The symbols move the objects like this.
Ret gi Riz
Ret li Zep
Ret te Gal
Nes gi Las
Nes li Nar
Nes te Vul
Mag gi Rom
Mag li Giz
Mag te Bel
Fod gi Taz
Fod li Bot
Fod te Vop
Kun gi Giz
Kun li Bel
Kun te Ved
Siz gi Kar
Siz li Dus
Siz te Vek
Ked gi Kun
Ked li Bef
Ked te Miv
Vik gi Tam
Vik li Tid
Vik te Pip
Mep gi Pip
Mep li Ked
Mep te Gef
Dil gi Zut
Dil li Dob
Dil te Nub
Bef gi Bel
Bef li Ved
Bef te Nes
Ras gi Bib
Ras li Lan
Ras te Tel
Tef gi Gop
Tef li Liv
Tef te Bet
Gof gi Zap
Gof li Bis
Gof te Taz
Vek gi Fod
Vek li Bim
Vek te Tuz
Kib gi Geg
Kib li Gop
Kib te Liv
Mil gi Lut
Mil li Rav
Mil te Tik
Fad gi Tik
Fad li Fas
Fad te Kez
Dom gi Kes
Dom li Dag
Dom te Gof
Dus gi Tok
Dus li Fod
Dus te Bim
Rin gi Bav
Rin li Muz
Rin te Zur
Zok gi Vik
Zok li Sud
Zok te Mep
Leg gi Bet
Leg li Kes
Leg te Dag
Vul gi Tov
Vul li Muf
Vul te Mil
Sud gi Tid
Sud li Pip
Sud te Ked
Mib gi Bim
Mib li Tuz
Mib te Vib
Doz gi Dob
Doz li Nub
Doz te Zub
Zur gi Dip
Zur li Bib
Zur te Lan
Lir gi Nes
Lir li Bav
Lir te Muz
Ral gi Tuz
Ral li Vib
Ral te Zun
Dag gi Ret
Dag li Zap
Dag te Bis
Giz gi Vek
Giz li Mib
Giz te Ral
Vib gi Sib
Vib li Gab
Vib te Beb
Riz gi Muz
Riz li Zur
Riz te Ras
Beb gi Bil
Beb li Vif
Beb te Kib
Gid gi Doz
Gid li Tam
Gid te Tid
Bib gi Mil
Bib li Mub
Bib te Fad
Muz gi Vul
Muz li Dip
Muz te Bib
Taz gi Zab
Taz li Nid
Taz te Sar
Tel gi Fad
Tel li Zut
Tel te Dob
Vom gi Dag
Vom li Gof
Vom te Tok
Nid gi Zar
Nid li Dum
Nid te Gid
Tam gi Nub
Tam li Zub
Tam te Mag
Geg gi Ked
Geg li Gef
Geg te Buz
Bis gi Gal
Bis li Zab
Bis te Nid
Lan gi Mub
Lan li Fad
Lan te Zut
Pip gi Mag
Pip li Kun
Pip te Bef
Zub gi Siz
Zub li Rom
Zub te Giz
Zab gi Rad
Zab li Zar
Zab te Dum
Las gi Vib
Las li Zun
Las te Tov
Dip gi Muf
Dip li Mil
Dip te Mub
Bel gi Mib
Bel li Ral
Bel te Las
Bil gi Sud
Bil li Mep
Bil te Geg
Zep gi Zur
Zep li Ras
Zep te Rad
Kez gi Dom
Kez li Vom
Kez te Kar
Gal gi Ras
Gal li Rad
Gal te Zar
Tov gi Beb
Tov li Mus
Tov te Lut
Lut gi Kib
Lut li Tef
Lut te Zib
Vif gi Mep
Vif li Geg
Vif te Gop
Muf gi Mus
Muf li Lut
Muf te Rav
Sib gi Voz
Sib li Zok
Sib te Bil
Gef gi Bef
Gef li Miv
Gef te Lir
Ved gi Ral
Ved li Las
Ved te Nar
Bav gi Nar
Bav li Vul
Bav te Dip
Miv gi Ved
Miv li Nes
Miv te Bav
Zad gi Vom
Zad li Kar
Zad te Dus
Dob gi Kez
Dob li Zad
Dob te Siz
Gab gi Zok
Gab li Bil
Gab te Vif
Buz gi Miv
Buz li Lir
Buz te Rin
Mub gi Rav
Mub li Tik
Mub te Fas
Paz gi Rin
Paz li Riz
Paz te Zep
Nar gi Zun
Nar li Tov
Nar te Muf
Vop gi Sar
Vop li Voz
Vop te Zok
Tik gi Zib
Tik li Leg
Tik te Dom
Rad gi Lan
Rad li Tel
Rad te Dil
Kar gi Gof
Kar li Tok
Kar te Fod
Zun gi Gab
Zun li Beb
Zun te Mus
Zib gi Liv
Zib li Bet
Zib te Kes
Tuz gi Vop
Tuz li Sib
Tuz te Gab
Liv gi Buz
Liv li Non
Liv te Paz
Rom gi Dus
Rom li Vek
Rom te Mib
Tid gi Zub
Tid li Mag
Tid te Kun
Rav gi Tef
Rav li Zib
Rav te Leg
Gop gi Gef
Gop li Buz
Gop te Non
Zap gi Zep
Zap li Gal
Zap te Zab
Bot gi Nid
Bot li Sar
Bot te Voz
Mus gi Vif
Mus li Kib
Mus te Tef
Voz gi Gid
Voz li Vik
Voz te Sud
Kes gi Paz
Kes li Ret
Kes te Zap
Non gi Lir
Non li Rin
Non te Riz
Zut gi Fas
Zut li Kez
Zut te Zad
Bim gi Bot
Bim li Vop
Bim te Sib
Nub gi Zad
Nub li Siz
Nub te Rom
Dum gi Dil
Dum li Doz
Dum te Tam
Tok gi Bis
Tok li Taz
Tok te Bot
Bet gi Non
Bet li Paz
Bet te Ret
Fas gi Leg
Fas li Dom
Fas te Vom
Zar gi Tel
Zar li Dil
Zar te Doz
Sar gi Dum
Sar li Gid
Sar te Vik

In the rows, 64 means zero.

The rows follow the links: the fewer symbols apart two objects are, the more alike their rows tend to be.

Each row is also shifted at random along 2 hidden directions that mean nothing.

Some objects, each with a row of numbers:
Dob:   60    50    62    70    76    61    63    63    79    69    64    59    65    68    86    49    63    70    49    46    63    68    73    56    63
Bib:   60    80    56    62    58    60    69    59    52    53    56    55    52    65    50    70    66    52    70    87    60    64    58    68    58
Mep:   40    70    81    85    83    55    63    84    65    69    84    80    85    48    53    71    73    53    72    51    81    89    63    66    64
Dag:   60    69    78    65    79    55    59    80    63    70    86    80    85    52    50    74    75    46    75    58    82    87    63    75    55
Taz:   89    51    78    52    60    73    62    70    75    71    69    68    74    66    78    62    55    71    62    48    63    72    71    57    77
Lut:   65    54    67    76    51    88    68    51    64    70    59    59    62    77    85    65    55    73    63    67    48    59    73    65    72
Lir:   81    56    71    57    57    67    67    65    75    61    56    56    60    65    78    54    51    75    56    54    56    67    69    46    79
Vek:   94    74    77    47    48    73    70    61    57    57    65    55    63    70    61    76    56    40    79    85    53    92    66    67    65
Ret:   60    82    80    65    66    58    66    80    53    60    77    75    76    49    38    80    68    43    83    73    74    87    57    71    64
Gal:   36    62    54    77    81    52    59    70    66    68    67    77    67    55    56    59    75    78    58    53    78    43    58    66    60
Gab:   47    65    60    72    78    57    58    67    60    72    77    77    74    59    54    70    78    60    66    61    78    60    61    79    50
Vik:   53    79    64    73    49    71    71    64    50    56    55    64    57    61    50    73    60    66    74    82    57    53    56    63    73
Sar:   78    65    78    63    45    81    70    66    61    61    59    62    64    67    69    70    50    69    70    69    53    67    66    56    84
Gef:   84    52    52    38    73    48    57    67    79    66    58    67    61    61    68    48    65    88    46    42    74    39    62    53    66
Mub:   37    76    55    85    61    68    68    54    49    60    61    59    56    69    56    72    69    54    71    86    59    61    61    75    55
Tik:   58    75    55    64    61    65    64    56    50    62    63    64    59    68    50    75    71    52    74    85    63    58    58    80    52
Miv:   63    56    74    67    77    56    63    76    80    66    70    64    72    59    76    53    61    65    54    42    70    83    71    49    69
Tov:   67    44    55    66    70    69    60    54    77    74    62    61    63    75    89    51    64    79    49    48    61    52    73    63    61
Mib:   76    80    64    50    60    58    65    63    52    57    67    60    61    64    46    76    69    40    77    86    64    79    59    76    52
Rav:   96    71    62    39    45    72    67    54    55    58    58    56    56    73    59    74    59    55    73    85    53    63    62    71    64
Kes:   72    77    60    48    60    59    62    66    52    61    66    72    64    59    40    76    72    58    76    79    72    55    54    77    57
Nes:   63    53    66    67    77    58    63    66    80    67    66    60    66    64    81    50    62    68    51    45    65    74    72    53    64
Kib:   88    50    80    55    61    73    62    68    75    73    71    68    76    67    80    62    57    69    63    48    63    75    73    60    73
Vib:   69    68    60    51    78    49    58    67    62    68    77    71    71    61    50    69    79    48    69    65    78    72    61    79    45
Bel:   48    73    48    64    77    46    61    62    59    60    64    63    58    61    49    62    76    56    63    71    73    58    58    71    46
Bav:   78    56    64    59    57    69    68    59    74    60    52    51    54    71    82    53    52    74    54    59    54    63    70    49    75
Gof:  103    51    62    24    75    49    53    70    77    72    73    72    74    61    63    59    71    66    58    45    80    63    64    67    55
Beb:   62    53    71    68    81    60    57    72    74    77    80    75    81    62    72    63    71    61    61    45    76    76    70    70    57
Las:   84    59    61    38    84    42    56    68    77    68    74    64    70    62    63    57    74    52    57    51    79    79    66    66    47
Tok:   79    46    70    61    63    74    61    62    75    75    68    67    71    70    84    59    60    76    57    49    62    63    72    62    70
Kun:   41    76    54    72    75    47    64    66    57    58    63    65    59    57    48    64    74    58    65    71    72    59    56    67    54
Zib:   79    68    51    49    43    76    65    49    51    61    51    61    52    74    57    73    62    73    69    85    54    34    57    73    65
Non:   53    67    80    88    47    86    73    66    60    62    59    63    65    64    73    70    50    70    71    71    50    70    67    55    86
Gid:   66    69    75    71    45    79    72    64    60    58    54    59    58    64    69    67    50    69    69    72    51    66    65    53    84
Mag:   34    84    77    95    61    69    74    69    51    55    67    59    64    59    54    75    61    41    79    84    57    92    62    65    67
Fad:   50    68    36    58    77    46    59    54    59    63    60    62    53    66    52    59    79    66    57    71    73    38    57    75    43
Ral:   50    68    46    64    78    50    59    59    60    66    67    66    60    64    53    64    79    58    62    70    74    53    59    78    43

Complete each set of four: the symbols that take the first to the second take the third to the fourth, perhaps in another order.
Answers are names.
  61    65    62    58    84    41    60    75    72    63    71    67    69    55    57    56    73    59    58    51    79    72    62    60    56
:   57    64    48    58    77    53    56    60    60    69    70    71    65    64    53    66    79    62    62    66    76    50    60    81    43
::   62    68    68    60    78    53    58    71    61    70    82    75    77    58    51    73    78    47    71    63    78    79    63    79    48
: Zep

  67    50    74    73    74    67    63    65    79    72    73    61    73    69    87    56    62    58    58    47    63    89    77    60    63
:   62    50    78    79    62    81    64    67    74    75    68    70    76    68    85    62    57    78    61    47    60    68    73    58    78
::   84    55    67    58    50    80    67    53    68    66    59    56    60    78    83    63    54    67    62    67    50    67    72    63    70
: Sar

  31    69    67   106    51    91    73    51    52    65    60    59    60    76    75    73    59    61    73    84    45    67    69    72    69
:   50    79    70    72    64    63    64    72    50    63    72    75    71    55    42    79    71    53    78    75    71    68    56    75    62
::   75    73    35    32    62    46    59    60    54    57    50    68    49    59    37    64    75    79    61    76    74    16    46    70    56
: Ved

  51    77    50    61    69    48    63    66    55    56    58    67    56    56    42    66    73    67    65    73    73    45    52    67    57
:   68    63    65    54    86    42    59    74    74    64    75    65    71    57    61    56    72    51    59    50    79    85    65    62    51
::   69    74    74    66    46    80    69    63    50    61    64    66    65    66    56    80    60    56    80    83    56    69    62    71    71
: Sud

  43    64    61    74    79    56    58    71    62    72    75    80    74    56    53    67    77    69    65    56    79    53    59    75    56
:   81    56    78    59    58    71    66    71    75    64    62    63    69    63    77    59    52    73    61    50    60    73    70    48    82
::   69    67    50    61    47    73    69    47    57    55    45    49    43    76    69    61    57    71    60    82    47    45    63    61    67
: Fas

  62    74    70    71    47    80    69    62    50    61    61    67    63    65    55    79    60    64    78    83    56    59    60    70    73
:   76    83    61    48    54    56    69    64    54    48    55    56    52    60    44    70    62    52    73    85    61    67    56    62    65
::   67    70    68    69    46    76    72    61    60    55    51    56    54    67    68    64    50    71    66    74    50    60    64    52    82
: Mil

  87    57    70    43    82    48    56    73    77    72    81    69    78    60    66    62    72    49    62    48    78    89    69    69    50
:   66    57    79    66    77    56    62    80    78    68    74    70    78    54    71    56    62    66    59    40    73    84    69    52    72
::   67    73    51    53    59    62    61    58    50    63    62    68    60    66    45    76    74    61    73    82    67    47    55    82    53
: Ras

  53    75    51    68    60    64    65    54    51    61    60    61    55    69    52    72    71    55    71    86    61    54    59    78    51
:   64    76    58    54    61    59    62    67    51    60    65    73    63    57    40    75    73    63    74    77    72    49    53    75    59
::   72    56    77    62    78    53    64    75    81    66    71    62    73    59    76    53    60    59    57    43    70    91    72    50    68
: Kar

  42    66    52    87    45    87    69    47    49    66    53    64    55    75    66    73    63    79    69    85    50    31    61    75    68
:   99    75    86    44    46    68    73    74    62    51    60    55    63    60    61    70    48    49    75    73    54    95    64    49    82
::   65    70    64    69    49    78    70    53    55    59    57    53    55    74    69    70    57    55    70    84    48    69    66    67    66
: Liv

  88    53    52    47    53    72    65    48    71    63    49    50    49    79    83    54    56    76    52    66    50    49    69    58    66
:   70    77    83    70    48    81    71    68    51    61    70    67    70    64    55    83    58    48    85    82    57    86    63    70    73
::    8    71    52   110    63    79    65    55    46    71    64    75    63    66    57    75    75    75    71    80    63    35    59    84    58
: Ked

  97    57    73    48    48    79    66    58    67    66    62    57    64    75    78    67    54    61    66    67    52    74    70    62    71
:   63    74    67    69    46    79    69    61    49    60    60    66    61    65    54    77    59    66    78    83    56    55    59    70    72
::   64    56    71    79    49    90    68    56    64    69    62    62    65    75    82    67    55    72    66    67    49    63    72    65    75
: Voz

  86    75    53    32    59    54    60    64    52    60    63    70    60    60    36    75    73    61    73    79    74    45    52    77    55
:   30    79    63    86    70    58    66    72    53    59    66    72    66    53    45    71    71    61    71    72    71    60    56    68    63
::   74    59    97    73    61    76    69    80    75    68    74    67    82    59    78    65    50    60    69    47    61   100    75    50    85
: Doz

  70    49    71    66    74    66    63    64    80    72    71    60    71    69    87    55    62    62    56    47    63    82    75    59    63
:   94    50    70    44    58    70    61    65    77    71    64    67    69    67    77    60    57    79    58    49    62    58    68    57    74
::   93    54    85    50    60    70    64    75    76    68    69    67    76    62    75    62    54    67    65    48    64    83    71    53    79
: Bav

  90    71    64    46    46    75    67    56    54    59    59    56    57    73    60    74    59    54    74    85    53    67    63    72    64
:   63    68    79    78    46    84    72    66    60    60    59    62    65    65    70    69    50    69    71    70    51    71    66    55    85
::   86    50    49    43    55    66    64    55    75    62    43    57    50    71    78    48    55    97    46    53    58    28    64    48    76
: Zad

  44    62    69    79    88    51    61    72    74    70    79    67    75    59    69    58    72    50    61    49    75    90    71    65    52
:   44    66    63    76    80    58    59    67    60    72    79    75    75    60    55    70    78    56    69    62    77    68    62    80    48
::   49    73    74    90    51    80    74    60    58    56    57    52    58    69    73    67    53    57    70    80    47    80    68    57    76
: Dus

  61    51    60    64    75    58    58    69    77    71    64    72    69    60    72    54    66    85    51    41    73    48    66    56    68
:   66    53    73    69    76    59    63    68    80    68    70    59    69    65    83    53    61    61    55    45    65    86    74    54    64
::   99    58    66    41    55    65    66    60    74    58    55    50    56    72    79    55    53    64    56    61    53    74    70    50    71
: Fod

